Below are the code and all the weights of a small trained network. Each question names an input and a target symbol and asks about switching units off, where a switched-off unit gives its printed mean instead of its output.

import numpy as np


def w(rows, s, z=0):
    codes = np.array(rows[::2]) - 128.0
    scale = np.full(codes.shape[1], s)
    scale[-1] = z or s
    return codes * scale


def norm(h):
    return h / np.sqrt((h * h).mean(-1, keepdims=True) + 1e-5)


def f(y):
    return np.maximum(y, 0)


def softmax(a):
    e = np.exp(a - a.max(-1, keepdims=True))
    return e / e.sum(-1, keepdims=True)


def log_softmax(a):
    a = a - a.max(-1, keepdims=True)
    return a - np.log(np.exp(a).sum(-1, keepdims=True))


def net(x, mask):
    ids = ['γζθξπσψ'.index(c) for c in x.split()]
    T = len(ids)
    res = E[ids] + P[:T]
    u = 0
    for l in range(2):
        q, k, v = (norm(res) @ M[l].T for M in (Q, K, V))
        z = softmax(np.where(np.tri(T) > 0, q @ k.T / 2**0.5, -1e9)) @ v
        res = res + np.where(mask[u], z, O[l][:, -1]) @ O[l][:, :-1]
        u += 1
        y = f(norm(res) @ A[l][:, :-1].T + A[l][:, -1])
        res = res + np.where(mask[u : u + 4], y, B[l][:, -1]) @ B[l][:, :-1]
        u += 4
    return log_softmax(norm(res)[-1] @ U[:, :-1].T + U[:, -1])


Q, K, V, O, A, B = {}, {}, {}, {}, {}, {}
E = w([
[85,178,143,11,97,190,153],'γ',
[193,192,121,176,141,225,149],'ζ',
[74,127,134,63,138,106,73],'θ',
[107,75,86,77,250,94,81],'ξ',
[160,117,155,156,173,135,118],'π',
[114,140,101,158,236,131,207],'σ',
[90,164,141,116,101,169,70],'ψ',
],0.017)
P = w([
[100,63,201,61,44,171,138],'0',
[51,59,205,125,95,191,50],'1',
[73,206,104,147,236,133,84],'2',
[72,183,163,178,186,126,98],'3',
[3,95,125,153,121,111,111],'4',
[135,134,224,224,77,37,75],'5',
[146,158,1,201,165,49,110],'6',
],0.0058)
Q[0] = w([
[88,148,226,164,254,176,120],'L0H1',
[77,179,141,92,176,124,87],'L0H1',
],0.0066)
K[0] = w([
[47,160,140,198,158,164,130],'L0H1',
[82,133,67,104,110,254,80],'L0H1',
],0.0083)
V[0] = w([
[128,215,225,94,107,136,3],'L0H1',
[124,132,87,35,68,179,54],'L0H1',
],0.0066)
O[0] = w([
[164,214,44,109,123,17,56,252],'L0H1',
[64,135,249,159,168,36,220,135],'L0H1',
],0.014,0.0043)
A[0] = w([
[106,132,48,85,92,114,85,147],'L0N1',
[213,109,139,159,178,40,67,112],'L0N2',
[102,207,145,2,79,85,90,249],'L0N3',
[100,106,100,129,199,111,149,206],'L0N4',
],0.0074,0.0018)
B[0] = w([
[34,188,255,171,169,77,115,201],'L0N1',
[9,67,146,69,122,163,123,253],'L0N2',
[170,221,175,72,142,138,189,246],'L0N3',
[88,180,140,50,208,158,211,181],'L0N4',
],0.0087,0.0052)
Q[1] = w([
[19,218,189,24,245,186,9],'L1H1',
[192,4,160,179,105,98,119],'L1H1',
],0.0042)
K[1] = w([
[21,101,171,101,168,135,143],'L1H1',
[57,53,145,135,79,255,221],'L1H1',
],0.007)
V[1] = w([
[111,101,207,255,99,66,115],'L1H1',
[171,40,203,123,137,53,97],'L1H1',
],0.0064)
O[1] = w([
[104,193,79,81,115,93,117,3],'L1H1',
[254,147,121,233,166,143,170,2],'L1H1',
],0.015,0.0036)
A[1] = w([
[89,59,197,16,128,72,144,254],'L1N1',
[221,128,85,200,147,116,101,176],'L1N2',
[66,149,206,84,113,181,145,148],'L1N3',
[65,83,120,97,199,117,3,96],'L1N4',
],0.0075,0.0018)
B[1] = w([
[151,246,109,234,188,154,182,233],'L1N1',
[83,58,144,118,160,148,110,142],'L1N2',
[71,129,133,129,144,117,113,254],'L1N3',
[76,115,58,176,2,236,189,249],'L1N4',
],0.0089,0.0082)
U = w([
[193,141,159,77,131,85,201,86],'γ',
[96,152,87,149,167,129,52,213],'ζ',
[141,157,70,143,131,2,76,50],'θ',
[128,131,210,183,207,142,168,251],'ξ',
[91,139,67,106,60,117,149,43],'π',
[142,104,88,72,180,158,126,170],'σ',
[156,74,173,170,111,30,140,79],'ψ',
],0.0087,0.0011)

Each question gives the input, a string of symbols that net reads in full, and the target symbol t.
The units are the heads (2 rows each of Q, K, V and O) and the neurons (one row each of A and B). Each row of codes is followed by its name. A weight is (code - 128) times the scale printed after its matrix; where a second scale follows, it is the last column's (O, A, B and U).
mask holds one flag per unit, layer by layer, with each layer's heads first. A switched-off unit (its flag False) gives its mean, the last column of its rows in O or B, instead of its output. The means were averaged over made-up inputs and are rounded, as every weight is.
A unit's drop is (log p(t) with every unit on - log p(t) with that unit switched off) / (log p(t) with every unit on - log p(t) with every unit switched off).
The circuit of an input: a set's keep is (log p(t) with only the set's units on - log p(t) with every unit switched off) / (log p(t) with every unit on - log p(t) with every unit switched off). Starting from all 10 units, units are removed one at a time, each time the one whose removal leaves the highest keep (on an exact tie, the one counted first), for as long as the keep stays at least 0.8.
circuit, biggest first: the units of the circuit, biggest drop first
k most important neurons: the k neurons with the biggest drops, biggest first
k most important neurons of layer l: the k neurons of layer l with the biggest drops, biggest first
drop of u: that unit's drop, to one decimal
input ζ π σ ζ γ σ, target σ: circuit, biggest first	(L0H1, L0N1)
input π θ π σ, target σ: circuit, biggest first	(L0H1, L1N1)
input σ ζ ζ π ξ, target ξ: circuit, biggest first	(L1N1, L0N1)
input ζ γ θ γ, target γ: circuit, biggest first	(L0N3)
input π σ ψ ζ π π, target π: 2 most important neurons	(L1N4, L0N1)
input π σ γ π, target σ: 2 most important neurons of layer 0	(L0N1, L0N2)
input γ ζ ζ ζ, target π: 2 most important neurons of layer 1	(L1N1, L1N4)
input ζ π ζ θ, target ξ: 2 most important neurons of layer 0	(L0N3, L0N2)
input ζ π π σ σ σ ζ, target σ: 2 most important neurons	(L1N1, L1N4)
input ζ ζ ζ γ θ, target ξ: 2 most important neurons	(L0N3, L1N1)
input ζ ζ ξ π ψ, target ξ: circuit, biggest first	(L0N3, L0N1)
input ξ π σ ψ σ ζ ζ, target σ: 4 most important neurons	(L1N1, L1N4, L1N3, L1N2)
input ζ ζ ξ, target ξ: drop of L1N4	-0.1
input ζ π γ, target γ: drop of L0H1	0.2
input ξ ψ θ, target θ: drop of L0H1	1.4
input ξ γ ψ, target θ: most important neuron	(L1N4)
